Below is a small trained network, with its code and all its weights. Each question gives an input and a target symbol and asks what happens when units are switched off, that is, made to give their printed mean instead of their output.

import numpy as np


def w(rows, s, z=0):
    codes = np.array(rows[::2]) - 128.0
    scale = np.full(codes.shape[1], s)
    scale[-1] = z or s
    return codes * scale


def norm(h):
    return h / np.sqrt((h * h).mean(-1, keepdims=True) + 1e-5)


def f(y):
    return y / 2 * (1 + np.tanh(0.7978845608 * (y + 0.044715 * y**3)))


def softmax(a):
    e = np.exp(a - a.max(-1, keepdims=True))
    return e / e.sum(-1, keepdims=True)


def log_softmax(a):
    a = a - a.max(-1, keepdims=True)
    return a - np.log(np.exp(a).sum(-1, keepdims=True))


def net(x, mask):
    ids = ['αβγδζηθμξπστφψ'.index(c) for c in x.split()]
    T = len(ids)
    res = E[ids] + P[:T]
    u = 0
    for l in range(2):
        q, k, v = (norm(res) @ M[l].T for M in (Q, K, V))
        z = softmax(np.where(np.tri(T) > 0, q @ k.T / 4**0.5, -1e9)) @ v
        res = res + np.where(mask[u], z, O[l][:, -1]) @ O[l][:, :-1]
        u += 1
        y = f(norm(res) @ A[l][:, :-1].T + A[l][:, -1])
        res = res + np.where(mask[u : u + 12], y, B[l][:, -1]) @ B[l][:, :-1]
        u += 12
    return log_softmax(norm(res)[-1] @ U[:, :-1].T + U[:, -1])


Q, K, V, O, A, B = {}, {}, {}, {}, {}, {}
E = w([
[170,98,90],'α',
[123,63,72],'β',
[130,187,163],'γ',
[71,159,129],'δ',
[62,30,104],'ζ',
[120,120,123],'η',
[115,147,154],'θ',
[136,126,132],'μ',
[161,109,111],'ξ',
[115,128,61],'π',
[219,185,80],'σ',
[135,254,212],'τ',
[69,166,146],'φ',
[118,101,182],'ψ',
],0.0096)
P = w([
[170,94,112],'0',
[125,152,251],'1',
[104,79,108],'2',
[121,155,246],'3',
[97,79,107],'4',
[121,156,243],'5',
[99,79,110],'6',
],0.0034)
Q[0] = w([
[92,149,254],'0.h0',
[56,145,120],'0.h0',
[245,116,137],'0.h0',
[15,31,138],'0.h0',
],0.0087)
K[0] = w([
[86,86,222],'0.h0',
[47,157,145],'0.h0',
[253,163,168],'0.h0',
[69,32,91],'0.h0',
],0.0066)
V[0] = w([
[158,138,86],'0.h0',
[243,41,161],'0.h0',
[104,69,155],'0.h0',
[159,253,203],'0.h0',
],0.0019)
O[0] = w([
[129,119,126,121],'0.h0',
[160,78,155,212],'0.h0',
[146,128,136,181],'0.h0',
[129,146,4,12],'0.h0',
],0.0035,0.0011)
A[0] = w([
[136,127,120,80],'0.n0',
[142,196,181,188],'0.n1',
[162,172,146,40],'0.n2',
[131,103,112,2],'0.n3',
[40,218,188,228],'0.n4',
[254,141,138,9],'0.n5',
[138,161,217,235],'0.n6',
[148,120,24,166],'0.n7',
[131,53,96,51],'0.n8',
[128,129,128,131],'0.n9',
[119,110,120,43],'0.n10',
[119,97,114,29],'0.n11',
],0.0063,0.0011)
B[0] = w([
[115,123,134,114],'0.n0',
[128,114,4,184],'0.n1',
[103,75,56,111],'0.n2',
[104,128,139,119],'0.n3',
[105,221,13,251],'0.n4',
[121,31,81,157],'0.n5',
[214,183,51,234],'0.n6',
[94,197,234,180],'0.n7',
[48,142,125,225],'0.n8',
[128,128,128,128],'0.n9',
[119,127,138,121],'0.n10',
[101,139,135,133],'0.n11',
],0.0032,0.002)
Q[1] = w([
[8,70,54],'1.h0',
[217,183,136],'1.h0',
[43,1,146],'1.h0',
[127,145,89],'1.h0',
],0.0063)
K[1] = w([
[32,37,181],'1.h0',
[186,149,69],'1.h0',
[103,74,254],'1.h0',
[109,126,90],'1.h0',
],0.0089)
V[1] = w([
[83,3,71],'1.h0',
[172,116,98],'1.h0',
[68,160,175],'1.h0',
[178,192,136],'1.h0',
],0.0037)
O[1] = w([
[39,101,84,253],'1.h0',
[67,112,103,136],'1.h0',
[105,43,128,101],'1.h0',
[253,173,165,61],'1.h0',
],0.0038,0.0017)
A[1] = w([
[105,254,89,88],'1.n0',
[91,183,69,6],'1.n1',
[220,160,128,66],'1.n2',
[44,60,70,195],'1.n3',
[102,205,130,91],'1.n4',
[108,152,132,45],'1.n5',
[59,238,136,206],'1.n6',
[152,112,147,167],'1.n7',
[200,172,92,115],'1.n8',
[146,243,38,137],'1.n9',
[160,95,172,120],'1.n10',
[76,184,219,146],'1.n11',
],0.0067,0.0021)
B[1] = w([
[97,125,213,178],'1.n0',
[119,98,162,127],'1.n1',
[114,102,60,140],'1.n2',
[160,182,146,255],'1.n3',
[162,90,181,135],'1.n4',
[156,80,104,113],'1.n5',
[166,72,176,176],'1.n6',
[97,148,161,136],'1.n7',
[97,120,86,152],'1.n8',
[54,135,133,203],'1.n9',
[76,146,177,132],'1.n10',
[254,113,64,138],'1.n11',
],0.0053,0.0047)
U = w([
[189,74,58,176],'α',
[55,83,96,172],'β',
[69,200,83,79],'γ',
[111,162,149,57],'δ',
[65,56,147,84],'ζ',
[129,167,168,61],'η',
[91,169,43,58],'θ',
[169,204,179,135],'μ',
[186,51,145,141],'ξ',
[254,141,172,125],'π',
[151,172,52,255],'σ',
[148,213,131,197],'τ',
[121,185,126,87],'φ',
[168,91,247,79],'ψ',
],0.018,0.0067)

Each question gives the input, a string of symbols that net reads in full, and the target symbol t.
The units are the heads (4 rows each of Q, K, V and O) and the neurons (one row each of A and B). Each row of codes is followed by its name. A weight is (code - 128) times the scale printed after its matrix; where a second scale follows, it is the last column's (O, A, B and U).
mask holds one flag per unit, layer by layer, with each layer's heads first. A switched-off unit (its flag False) gives its mean, the last column of its rows in O or B, instead of its output. The means were averaged over made-up inputs and are rounded, as every weight is.
A unit's drop is (log p(t) with every unit on - log p(t) with that unit switched off) / (log p(t) with every unit on - log p(t) with every unit switched off).
The circuit of an input: a set's keep is (log p(t) with only the set's units on - log p(t) with every unit switched off) / (log p(t) with every unit on - log p(t) with every unit switched off). Starting from the 12 units with the biggest drops (on a tie, the unit counted first), units are removed one at a time, each time the one whose removal leaves the highest keep (on an exact tie, the one counted first), for as long as the keep stays at least 0.8.
units of the circuit, in order: the units of the circuit, biggest drop first
unit that matters most: the unit with the biggest drop
top k neurons: the k neurons with the biggest drops, biggest first
k most important neurons of layer l: the k neurons of layer l with the biggest drops, biggest first
drop of u: that unit's drop, to one decimal
input β ξ μ, target μ: units of the circuit, in order => [1.n3]
input ψ ζ φ ψ ξ ψ α, target ψ: top 2 neurons => [0.n4 0.n7]
input β ζ τ ψ φ β α, target β: top 2 neurons => [0.n6 1.n11]
input σ β γ β γ η, target γ: 2 most important neurons of layer 0 => [0.n6 0.n8]
input γ α γ, target γ: 2 most important neurons of layer 0 => [0.n1 0.n4]
input α ζ α, target ζ: top 4 neurons => [0.n6 0.n4 1.n11 0.n1]
input ζ α ξ, target ζ: 2 most important neurons of layer 0 => [0.n6 0.n4]
input θ β η ξ β φ α, target β: top 3 neurons => [0.n6 0.n4 1.n6]
input α α ζ ζ β β ξ, target β: 2 most important neurons of layer 0 => [0.n5 0.n6]
input σ γ β β β φ ξ, target β: top 3 neurons => [0.n6 0.n5 0.n8]
input φ β η ζ α, target ζ: top 2 neurons => [0.n4 0.n6]
input μ γ α, target γ: top 3 neurons => [1.n6 0.n8 1.n11]
input β β β ψ ξ α, target ξ: top 4 neurons => [0.n4 1.n9 1.n0 0.n5]
input ξ σ γ, target γ: top 4 neurons => [1.n9 0.n1 1.n0 1.n3]
input α τ ψ η, target γ: top 2 neurons => [0.n6 1.n9]
input μ α ψ ξ η, target ψ: unit that matters most => 0.n1
input γ σ δ γ π ξ, target α: 2 most important neurons of layer 0 => [0.n5 0.n4]
input μ ψ π, target ψ: 2 most important neurons of layer 0 => [0.n7 0.n5]
input η ξ μ β ξ α, target ξ: drop of 0.n5 => 0.3
input β π β δ ξ σ, target σ: drop of 0.n5 => 0.2
